Here is a tiny trained network, its code and every weight. The questions are about switching its units off for an input and a class, where a switched-off unit gives its printed mean instead of its output.

import numpy as np


def w(rows, s, z=0):
    codes = np.array(rows[::2]) - 128.0
    scale = np.full(codes.shape[1], s)
    scale[-1] = z or s
    return codes * scale


def f(y):
    return np.maximum(y, 0)


def log_softmax(a):
    a = a - a.max(-1, keepdims=True)
    return a - np.log(np.exp(a).sum(-1, keepdims=True))


def net(x, mask):
    res = np.array(x, float).reshape(1, 6) / 4 @ E
    y = f(res @ A[0][:, :-1].T + A[0][:, -1])
    res = res + np.where(mask, y, B[0][:, -1]) @ B[0][:, :-1]
    return log_softmax(res[-1] @ U[:, :-1].T + U[:, -1])


A, B = {}, {}
E = w([
[128,128,126,127,128,128,129],'x0',
[62,76,125,46,164,173,98],'x1',
[78,93,143,204,171,111,63],'x2',
[86,218,111,149,165,182,168],'x3',
[190,100,134,158,124,250,101],'x4',
[128,128,128,128,128,127,128],'x5',
],0.012)
A[0] = w([
[138,129,142,124,129,158,114,55],'neuron 0',
[165,142,109,156,128,112,127,41],'neuron 1',
[155,104,125,123,114,102,98,49],'neuron 2',
[87,133,110,112,131,77,138,58],'neuron 3',
[86,193,117,146,157,170,136,54],'neuron 4',
[177,164,126,193,103,94,134,29],'neuron 5',
[87,161,127,136,144,176,142,20],'neuron 6',
[155,134,119,51,101,147,161,13],'neuron 7',
[160,35,120,106,107,82,99,35],'neuron 8',
[104,117,134,104,130,140,116,14],'neuron 9',
[146,136,129,174,114,114,137,33],'neuron 10',
[115,124,131,111,131,134,114,54],'neuron 11',
[111,121,133,87,126,146,96,41],'neuron 12',
[154,103,129,121,129,118,118,73],'neuron 13',
[159,94,144,109,120,105,104,54],'neuron 14',
[173,47,135,127,113,78,99,30],'neuron 15',
[62,84,123,48,158,179,116,62],'neuron 16',
[151,59,123,103,126,105,121,55],'neuron 17',
[173,76,131,151,120,188,96,73],'neuron 18',
[26,235,121,166,157,184,158,1],'neuron 19',
[130,130,128,130,115,168,104,61],'neuron 20',
[107,123,135,187,126,120,115,65],'neuron 21',
[29,65,117,219,178,143,61,34],'neuron 22',
[157,129,140,152,131,219,125,99],'neuron 23',
[118,120,137,115,134,133,125,68],'neuron 24',
[83,159,146,94,134,62,129,88],'neuron 25',
[62,144,135,102,133,52,154,73],'neuron 26',
[153,125,135,95,114,115,142,62],'neuron 27',
[68,153,121,101,134,40,135,81],'neuron 28',
[103,117,133,136,139,132,107,99],'neuron 29',
[178,86,118,165,142,243,113,77],'neuron 30',
[206,177,126,4,97,153,181,25],'neuron 31',
[42,89,133,54,154,186,102,70],'neuron 32',
[82,107,130,201,137,122,92,32],'neuron 33',
[146,166,121,84,127,147,132,43],'neuron 34',
[229,184,133,232,120,91,146,45],'neuron 35',
[99,110,140,71,139,169,116,58],'neuron 36',
[112,129,139,210,127,108,108,60],'neuron 37',
],0.019,0.0077)
B[0] = w([
[143,124,131,125,132,129,107,141],'neuron 0',
[128,138,137,118,101,134,146,154],'neuron 1',
[89,127,133,127,131,127,116,155],'neuron 2',
[166,131,132,142,120,129,85,176],'neuron 3',
[51,110,123,131,123,124,97,179],'neuron 4',
[130,110,123,121,77,140,174,198],'neuron 5',
[67,126,128,130,124,129,113,158],'neuron 6',
[137,122,118,125,186,114,175,181],'neuron 7',
[31,130,121,130,119,118,97,198],'neuron 8',
[129,132,129,133,99,124,141,140],'neuron 9',
[134,115,119,132,97,133,147,157],'neuron 10',
[129,124,134,137,111,133,131,136],'neuron 11',
[134,123,132,133,96,138,146,151],'neuron 12',
[103,124,137,125,132,123,118,147],'neuron 13',
[82,134,126,136,131,131,112,162],'neuron 14',
[42,131,131,124,139,141,98,195],'neuron 15',
[141,129,124,132,54,136,192,210],'neuron 16',
[64,138,126,133,121,126,112,172],'neuron 17',
[174,122,131,130,127,127,58,196],'neuron 18',
[2,134,136,128,132,129,76,221],'neuron 19',
[146,128,121,140,130,132,103,147],'neuron 20',
[141,130,125,122,162,131,161,162],'neuron 21',
[158,134,128,129,240,125,209,224],'neuron 22',
[163,129,130,127,129,124,51,194],'neuron 23',
[126,142,129,136,110,117,132,134],'neuron 24',
[182,126,123,124,122,129,76,200],'neuron 25',
[191,129,122,124,120,128,64,214],'neuron 26',
[110,126,136,139,160,134,147,155],'neuron 27',
[200,124,128,125,119,135,59,221],'neuron 28',
[136,112,129,119,140,121,151,148],'neuron 29',
[199,134,121,121,120,122,38,222],'neuron 30',
[146,132,136,129,253,127,188,240],'neuron 31',
[142,125,127,120,38,121,195,216],'neuron 32',
[142,130,128,136,193,126,161,178],'neuron 33',
[117,117,128,140,163,123,153,153],'neuron 34',
[140,132,127,128,36,125,203,252],'neuron 35',
[137,133,142,137,87,141,168,173],'neuron 36',
[151,128,138,115,167,126,176,180],'neuron 37',
],0.046,0.021)
U = w([
[251,93,82,100,85,100,2,155],'0',
[189,84,86,101,3,111,163,253],'1',
[194,96,97,108,194,92,142,59],'2',
[67,96,91,110,93,101,37,41],'3',
],0.0047,0.0019)

Each question gives the input, the list of numbers given to net, and the class t.
The units are the neurons (one row each of A and B). Each row of codes is followed by its name. A weight is (code - 128) times the scale printed after its matrix; where a second scale follows, it is the last column's (A, B and U).
mask holds one flag per neuron, in row order. A switched-off neuron (its flag False) gives its mean, the last column of its row in B, instead of its output. The means were averaged over made-up inputs and are rounded, as every weight is.
A unit's drop is (log p(t) with every unit on - log p(t) with that unit switched off) / (log p(t) with every unit on - log p(t) with every unit switched off).
The circuit of an input: a set's keep is (log p(t) with only the set's units on - log p(t) with every unit switched off) / (log p(t) with every unit on - log p(t) with every unit switched off). Starting from the 12 units with the biggest drops (on a tie, the unit counted first), units are removed one at a time, each time the one whose removal leaves the highest keep (on an exact tie, the one counted first), for as long as the keep stays at least 0.8.
units of the circuit, in order: the units of the circuit, biggest drop first
top k neurons: the k neurons with the biggest drops, biggest first
drop of u: that unit's drop, to one decimal
input [-3,8,2,7,0,5], class 1: units of the circuit, in order	[neuron 32]
input [5,-2,-3,4,3,2], class 3: top 3 neurons	[neuron 22; neuron 28; neuron 26]
input [-6,3,-5,1,4,-3], class 2: top 4 neurons	[neuron 31; neuron 28; neuron 26; neuron 7]
input [-5,-4,2,-5,-4,5], class 3: top 3 neurons	[neuron 15; neuron 30; neuron 8]
input [4,5,7,-2,1,4], class 2: top 2 neurons	[neuron 22; neuron 35]
input [1,-2,-3,3,0,-8], class 2: top 2 neurons	[neuron 8; neuron 15]
input [-6,0,-7,-7,-1,8], class 2: top 4 neurons	[neuron 31; neuron 19; neuron 7; neuron 4]
input [-8,-4,-8,-1,-8,-2], class 0: top 3 neurons	[neuron 28; neuron 26; neuron 22]
input [5,5,3,5,3,8], class 1: top 4 neurons	[neuron 32; neuron 16; neuron 8; neuron 15]
input [4,3,-4,-3,0,4], class 2: top 2 neurons	[neuron 35; neuron 31]
input [-1,-4,5,4,-4,-7], class 2: top 2 neurons	[neuron 30; neuron 22]
input [6,7,5,4,-6,-7], class 1: drop of neuron 11	0.0
input [4,2,5,-4,2,-7], class 2: drop of neuron 22	3.5
input [5,1,-7,-5,5,-5], class 2: units of the circuit, in order	[neuron 31]
input [1,4,7,-4,-1,3], class 2: drop of neuron 22	3.7
